Here is a tiny trained network, its code and every weight. The questions are about switching its units off for an input and a target symbol, where a switched-off unit gives its printed mean instead of its output.

import numpy as np


def w(rows, s, z=0):
    codes = np.array(rows[::2]) - 128.0
    scale = np.full(codes.shape[1], s)
    scale[-1] = z or s
    return codes * scale


def f(y):
    return np.maximum(y, 0)


def softmax(a):
    e = np.exp(a - a.max(-1, keepdims=True))
    return e / e.sum(-1, keepdims=True)


def log_softmax(a):
    a = a - a.max(-1, keepdims=True)
    return a - np.log(np.exp(a).sum(-1, keepdims=True))


def net(x, mask):
    ids = ['αβγεζλπσω'.index(c) for c in x.split()]
    T = len(ids)
    res = E[ids] + P[:T]
    u = 0
    for l in range(2):
        r = res
        for j in range(2):
            rows = slice(2 * j, 2 * j + 2)
            q, k, v = (r @ M[l][rows].T for M in (Q, K, V))
            z = softmax(np.where(np.tri(T) > 0, q @ k.T / 2**0.5, -1e9)) @ v
            o = O[l][rows]
            res = res + np.where(mask[u + j], z, o[:, -1]) @ o[:, :-1]
        u += 2
        y = f(res @ A[l][:, :-1].T + A[l][:, -1])
        res = res + np.where(mask[u : u + 4], y, B[l][:, -1]) @ B[l][:, :-1]
        u += 4
    return log_softmax(res[-1] @ U[:, :-1].T + U[:, -1])


Q, K, V, O, A, B = {}, {}, {}, {}, {}, {}
E = w([
[138,211,89,125,130],'α',
[114,184,97,121,147],'β',
[133,216,63,71,149],'γ',
[44,91,167,177,137],'ε',
[55,108,127,148,117],'ζ',
[54,102,112,153,116],'λ',
[104,128,192,137,187],'π',
[98,121,52,126,1],'σ',
[115,110,148,78,102],'ω',
],0.014)
P = w([
[167,212,92,220,143],'0',
[5,162,99,117,160],'1',
[89,141,111,132,152],'2',
[123,209,175,150,97],'3',
[36,119,99,84,166],'4',
[139,101,119,117,145],'5',
[143,171,206,113,87],'6',
[76,71,99,68,169],'7',
[183,59,125,106,139],'8',
[171,125,221,88,84],'9',
[121,22,102,55,167],'10',
[214,26,124,99,138],'11',
],0.016)
Q[0] = w([
[108,76,85,1,142],'L0H0',
[246,164,146,185,87],'L0H0',
[215,190,170,210,80],'L0H1',
[126,173,227,118,248],'L0H1',
],0.0092)
K[0] = w([
[165,58,139,76,94],'L0H0',
[56,147,96,237,133],'L0H0',
[61,208,62,147,197],'L0H1',
[160,142,199,118,254],'L0H1',
],0.01)
V[0] = w([
[56,235,72,203,216],'L0H0',
[43,75,140,218,72],'L0H0',
[89,40,178,251,125],'L0H1',
[119,3,91,156,46],'L0H1',
],0.0045)
O[0] = w([
[160,81,37,118,155,253],'L0H0',
[176,164,131,206,115,92],'L0H0',
[3,97,110,117,156,75],'L0H1',
[79,103,149,17,129,53],'L0H1',
],0.0071,0.0054)
A[0] = w([
[111,48,61,99,197,99],'L0N0',
[50,137,167,112,216,213],'L0N1',
[29,175,145,49,71,69],'L0N2',
[254,171,100,122,132,3],'L0N3',
],0.0079,0.0069)
B[0] = w([
[120,45,44,130,182,237],'L0N0',
[144,176,178,38,129,255],'L0N1',
[130,193,156,92,76,169],'L0N2',
[2,171,170,142,156,201],'L0N3',
],0.0095,0.0058)
Q[1] = w([
[182,115,145,254,78],'L1H0',
[166,105,126,152,133],'L1H0',
[224,155,83,160,52],'L1H1',
[200,109,82,105,241],'L1H1',
],0.017)
K[1] = w([
[31,219,88,179,171],'L1H0',
[90,158,133,156,173],'L1H0',
[66,246,24,104,194],'L1H1',
[194,55,122,46,125],'L1H1',
],0.013)
V[1] = w([
[61,152,172,156,165],'L1H0',
[205,136,216,94,248],'L1H0',
[119,133,184,147,175],'L1H1',
[254,211,73,73,170],'L1H1',
],0.0098)
O[1] = w([
[133,132,93,188,138,127],'L1H0',
[110,255,92,158,222,134],'L1H0',
[60,190,126,138,177,120],'L1H1',
[233,116,215,95,231,254],'L1H1',
],0.0084,0.0095)
A[1] = w([
[136,180,173,184,168,119],'L1N0',
[74,174,63,137,188,1],'L1N1',
[181,117,152,254,131,228],'L1N2',
[222,135,202,178,103,105],'L1N3',
],0.01,0.0096)
B[1] = w([
[122,64,105,46,76,254],'L1N0',
[93,40,242,237,103,227],'L1N1',
[170,132,98,169,9,229],'L1N2',
[63,173,75,162,148,232],'L1N3',
],0.011,0.0084)
U = w([
[159,160,133,178,95,236],'α',
[143,125,109,152,142,78],'β',
[189,113,113,147,177,121],'γ',
[65,137,86,147,130,98],'ε',
[78,131,66,127,138,95],'ζ',
[79,117,56,124,140,73],'λ',
[120,118,166,169,147,146],'π',
[139,99,153,102,95,22],'σ',
[96,254,203,99,82,254],'ω',
],0.0081,0.006)

Each question gives the input, a string of symbols that net reads in full, and the target symbol t.
The units are the heads (2 rows each of Q, K, V and O) and the neurons (one row each of A and B). Each row of codes is followed by its name. A weight is (code - 128) times the scale printed after its matrix; where a second scale follows, it is the last column's (O, A, B and U).
mask holds one flag per unit, layer by layer, with each layer's heads first. A switched-off unit (its flag False) gives its mean, the last column of its rows in O or B, instead of its output. The means were averaged over made-up inputs and are rounded, as every weight is.
A unit's drop is (log p(t) with every unit on - log p(t) with that unit switched off) / (log p(t) with every unit on - log p(t) with every unit switched off).
The circuit of an input: a set's keep is (log p(t) with only the set's units on - log p(t) with every unit switched off) / (log p(t) with every unit on - log p(t) with every unit switched off). Starting from all 12 units, units are removed one at a time, each time the one whose removal leaves the highest keep (on an exact tie, the one counted first), for as long as the keep stays at least 0.8.
circuit, biggest first: the units of the circuit, biggest drop first
k most important neurons: the k neurons with the biggest drops, biggest first
top k neurons in layer l: the k neurons of layer l with the biggest drops, biggest first
which heads matter: for each layer, one digit per head in row order, 1 if its drop is at least 0.15 and else 0, layers parted by /
input ε γ β α ω ζ α ζ γ α β, target γ: top neuron in layer 0 => L0N3
input γ λ γ α, target α: 3 most important neurons => L1N2, L0N1, L0N2
input α π γ π σ π β, target α: which heads matter => 11 / 10
input γ ε ε γ γ σ, target σ: which heads matter => 01 / 10
input σ γ ω σ λ, target ω: circuit, biggest first => L0N1, L0N2, L0H1
input γ γ π ω λ, target ω: circuit, biggest first => L0H0, L0N1
input α σ γ π ζ γ π α, target π: circuit, biggest first => L1N1, L1H0, L1H1
input ω π ζ γ π γ π ζ σ σ ω, target ω: which heads matter => 11 / 10
input γ γ π ω γ ω ζ, target α: circuit, biggest first => L0H1, L1N2, L1H0, L0N3
input α γ ω α γ γ λ α β γ π, target π: top 2 neurons in layer 0 => L0N1, L0N0
input π γ σ α γ σ ω α, target ω: which heads matter => 10 / 00
input σ γ α ω, target α: circuit, biggest first => L1N2, L0N1, L0H1
input π σ σ γ ε β γ ε π π λ, target π: which heads matter => 00 / 11
input σ α ω π σ, target ω: which heads matter => 11 / 00
input π α π γ γ α ζ β γ π α, target π: which heads matter => 10 / 11
input σ ω σ α γ, target σ: which heads matter => 00 / 10
input γ γ σ π ζ, target σ: circuit, biggest first => L1H0
input ω α ω γ ε, target ω: circuit, biggest first => L0N1, L0H0
input ω α σ π, target α: which heads matter => 11 / 10
input β γ α ω ε, target ω: circuit, biggest first => L0H0, L0N1
input γ ω γ γ β, target γ: top neuron in layer 1 => L1N3
input α γ ε γ λ ω π, target α: circuit, biggest first => L0H1, L0N3, L1N2, L1H0
input π γ γ α γ γ π γ λ, target λ: which heads matter => 01 / 01
input γ ω λ π ω σ ε, target α: circuit, biggest first => L0N3, L1N2, L0H1, L1H0
input λ α γ γ π α λ, target α: 2 most important neurons => L1N2, L0N1
